Here is a tiny trained network, its code and every weight. The questions are about switching its units off for an input and a target symbol, where a switched-off unit gives its printed mean instead of its output.

import numpy as np


def w(rows, s, z=0):
    codes = np.array(rows[::2]) - 128.0
    scale = np.full(codes.shape[1], s)
    scale[-1] = z or s
    return codes * scale


def norm(h):
    return h / np.sqrt((h * h).mean(-1, keepdims=True) + 1e-5)


def f(y):
    return y / 2 * (1 + np.tanh(0.7978845608 * (y + 0.044715 * y**3)))


def softmax(a):
    e = np.exp(a - a.max(-1, keepdims=True))
    return e / e.sum(-1, keepdims=True)


def log_softmax(a):
    a = a - a.max(-1, keepdims=True)
    return a - np.log(np.exp(a).sum(-1, keepdims=True))


def net(x, mask):
    ids = ['ΓΘΠΨαδεζηω'.index(c) for c in x.split()]
    T = len(ids)
    res = E[ids] + P[:T]
    q, k, v = (norm(res) @ M[0].T for M in (Q, K, V))
    z = softmax(np.where(np.tri(T) > 0, q @ k.T / 3**0.5, -1e9)) @ v
    res = res + np.where(mask[0], z, O[0][:, -1]) @ O[0][:, :-1]
    y = f(norm(res) @ A[0][:, :-1].T + A[0][:, -1])
    res = res + np.where(mask[1:9], y, B[0][:, -1]) @ B[0][:, :-1]
    return log_softmax(norm(res)[-1] @ U[:, :-1].T + U[:, -1])


Q, K, V, O, A, B = {}, {}, {}, {}, {}, {}
E = w([
[144,161,158,192,76,70],'Γ',
[131,192,100,109,196,103],'Θ',
[162,161,175,230,89,76],'Π',
[12,148,77,127,166,150],'Ψ',
[127,171,80,68,193,82],'α',
[76,182,104,164,161,120],'δ',
[77,107,69,127,138,49],'ε',
[168,94,64,82,219,216],'ζ',
[150,150,181,67,58,38],'η',
[77,8,60,147,189,180],'ω',
],0.014)
P = w([
[88,51,185,64,137,164],'0',
[98,93,168,57,2,125],'1',
[171,111,232,155,150,103],'2',
[104,123,140,95,31,142],'3',
[170,139,196,175,139,95],'4',
[109,148,102,116,48,156],'5',
[186,143,174,195,129,88],'6',
[114,164,63,141,51,152],'7',
[220,151,156,223,118,74],'8',
[138,176,13,167,23,135],'9',
[197,178,109,248,140,83],'10',
],0.0096)
Q[0] = w([
[148,131,170,95,123,191],'head 0',
[123,226,130,144,119,109],'head 0',
[106,77,106,11,7,244],'head 0',
],0.017)
K[0] = w([
[126,102,121,78,134,86],'head 0',
[147,176,136,117,92,85],'head 0',
[72,172,248,64,102,135],'head 0',
],0.018)
V[0] = w([
[132,208,179,122,125,204],'head 0',
[226,91,87,126,126,254],'head 0',
[158,210,187,75,138,208],'head 0',
],0.0096)
O[0] = w([
[188,118,17,134,20,118,80],'head 0',
[232,28,189,39,106,173,1],'head 0',
[253,57,67,118,9,40,47],'head 0',
],0.0063,0.0045)
A[0] = w([
[63,9,78,135,170,153,185],'neuron 0',
[182,63,104,120,167,142,253],'neuron 1',
[86,71,141,198,51,241,142],'neuron 2',
[109,40,163,239,102,170,178],'neuron 3',
[99,201,124,132,152,108,54],'neuron 4',
[111,160,119,130,53,140,63],'neuron 5',
[146,188,242,109,114,137,123],'neuron 6',
[107,185,57,29,95,159,108],'neuron 7',
],0.015,0.0035)
B[0] = w([
[249,129,89,172,75,130,209],'neuron 0',
[80,231,179,148,102,225,181],'neuron 1',
[36,2,237,191,181,33,164],'neuron 2',
[96,164,34,6,164,109,178],'neuron 3',
[206,100,123,91,58,103,254],'neuron 4',
[176,156,177,114,163,205,173],'neuron 5',
[147,118,94,191,147,173,175],'neuron 6',
[60,125,93,112,219,164,202],'neuron 7',
],0.013,0.0086)
U = w([
[152,181,181,193,92,105,253],'Γ',
[163,148,97,38,169,100,99],'Θ',
[72,195,183,182,204,41,39],'Π',
[19,89,117,133,116,150,193],'Ψ',
[89,126,129,36,165,81,173],'α',
[12,168,119,89,46,126,113],'δ',
[155,153,62,119,59,90,64],'ε',
[163,95,141,187,223,214,132],'ζ',
[143,185,160,95,89,221,117],'η',
[138,60,104,152,121,98,200],'ω',
],0.011,0.0031)

Each question gives the input, a string of symbols that net reads in full, and the target symbol t.
The units are the heads (3 rows each of Q, K, V and O) and the neurons (one row each of A and B). Each row of codes is followed by its name. A weight is (code - 128) times the scale printed after its matrix; where a second scale follows, it is the last column's (O, A, B and U).
mask holds one flag per unit, heads first, then neurons. A switched-off unit (its flag False) gives its mean, the last column of its rows in O or B, instead of its output. The means were averaged over made-up inputs and are rounded, as every weight is.
A unit's drop is (log p(t) with every unit on - log p(t) with that unit switched off) / (log p(t) with every unit on - log p(t) with every unit switched off).
The circuit of an input: a set's keep is (log p(t) with only the set's units on - log p(t) with every unit switched off) / (log p(t) with every unit on - log p(t) with every unit switched off). Starting from all 9 units, units are removed one at a time, each time the one whose removal leaves the highest keep (on an exact tie, the one counted first), for as long as the keep stays at least 0.8.
units of the circuit, in order: the units of the circuit, biggest drop first
most important unit: the unit with the biggest drop
top k neurons: the k neurons with the biggest drops, biggest first
drop when u is switched off: that unit's drop, to one decimal
input ζ Π Θ δ Π ζ δ Ψ Γ, target ε: units of the circuit, in order -> [neuron 3]
input δ Θ ω δ α δ Ψ, target ε: units of the circuit, in order -> [neuron 5; neuron 4]
input δ ε Ψ, target Π: top 2 neurons -> [neuron 1; neuron 7]
input δ Γ ζ ζ ζ Θ α, target η: units of the circuit, in order -> [head 0; neuron 1]
input ζ α Π Π ε Ψ δ η Ψ ω α, target ζ: top 2 neurons -> [neuron 6; neuron 3]
input Ψ ε ζ δ ζ Π Π, target η: units of the circuit, in order -> [head 0; neuron 1; neuron 3]
input α Θ Ψ ζ η η Θ δ α, target ε: units of the circuit, in order -> [neuron 4; neuron 5]
input Θ δ Θ Π Ψ ω Π Ψ ω ω η, target ζ: units of the circuit, in order -> [head 0; neuron 6]
input ζ ε ω ζ α, target ζ: top 3 neurons -> [neuron 6; neuron 4; neuron 3]
input Π Θ Π ε Θ Γ α δ Γ, target ε: units of the circuit, in order -> [neuron 3; neuron 2]
input ε ε Γ Ψ Ψ ε Θ ε ζ η, target η: top 2 neurons -> [neuron 5; neuron 3]
input Θ Γ δ Π Π, target ε: units of the circuit, in order -> [neuron 3; neuron 7]
input ε ε Θ, target Π: top 3 neurons -> [neuron 0; neuron 5; neuron 1]
input α ζ δ δ α, target ε: units of the circuit, in order -> [neuron 7; head 0]
input Ψ ε Θ α ω ζ η δ Θ Ψ δ, target ε: top 2 neurons -> [neuron 4; neuron 2]
input δ ε ε ω δ, target ζ: top 2 neurons -> [neuron 6; neuron 1]
input Ψ δ Γ Π ε Θ Θ, target Π: top 2 neurons -> [neuron 0; neuron 1]
input Ψ ζ Θ δ Ψ Γ Γ ω, target ω: most important unit -> neuron 0
input Θ δ Ψ Ψ ε ω Π, target ζ: units of the circuit, in order -> [neuron 6; head 0]
input ω ζ Θ δ δ ζ Π, target η: most important unit -> head 0
input α Ψ ε η, target η: top 2 neurons -> [neuron 5; neuron 2]
input Ψ Θ ε ω Ψ ε Π, target Π: top 4 neurons -> [neuron 0; neuron 3; neuron 5; neuron 1]
input Γ ε α, target Π: top 4 neurons -> [neuron 0; neuron 3; neuron 5; neuron 6]
input Π Γ ε η ε δ Π, target Π: drop when neuron 1 is switched off -> 0.1
input Ψ ζ δ Π ζ Π Π α Ψ ε ε, target Π: drop when neuron 3 is switched off -> 0.1
input ε Θ Ψ ω ε δ Ψ, target Π: drop when head 0 is switched off -> 3.9
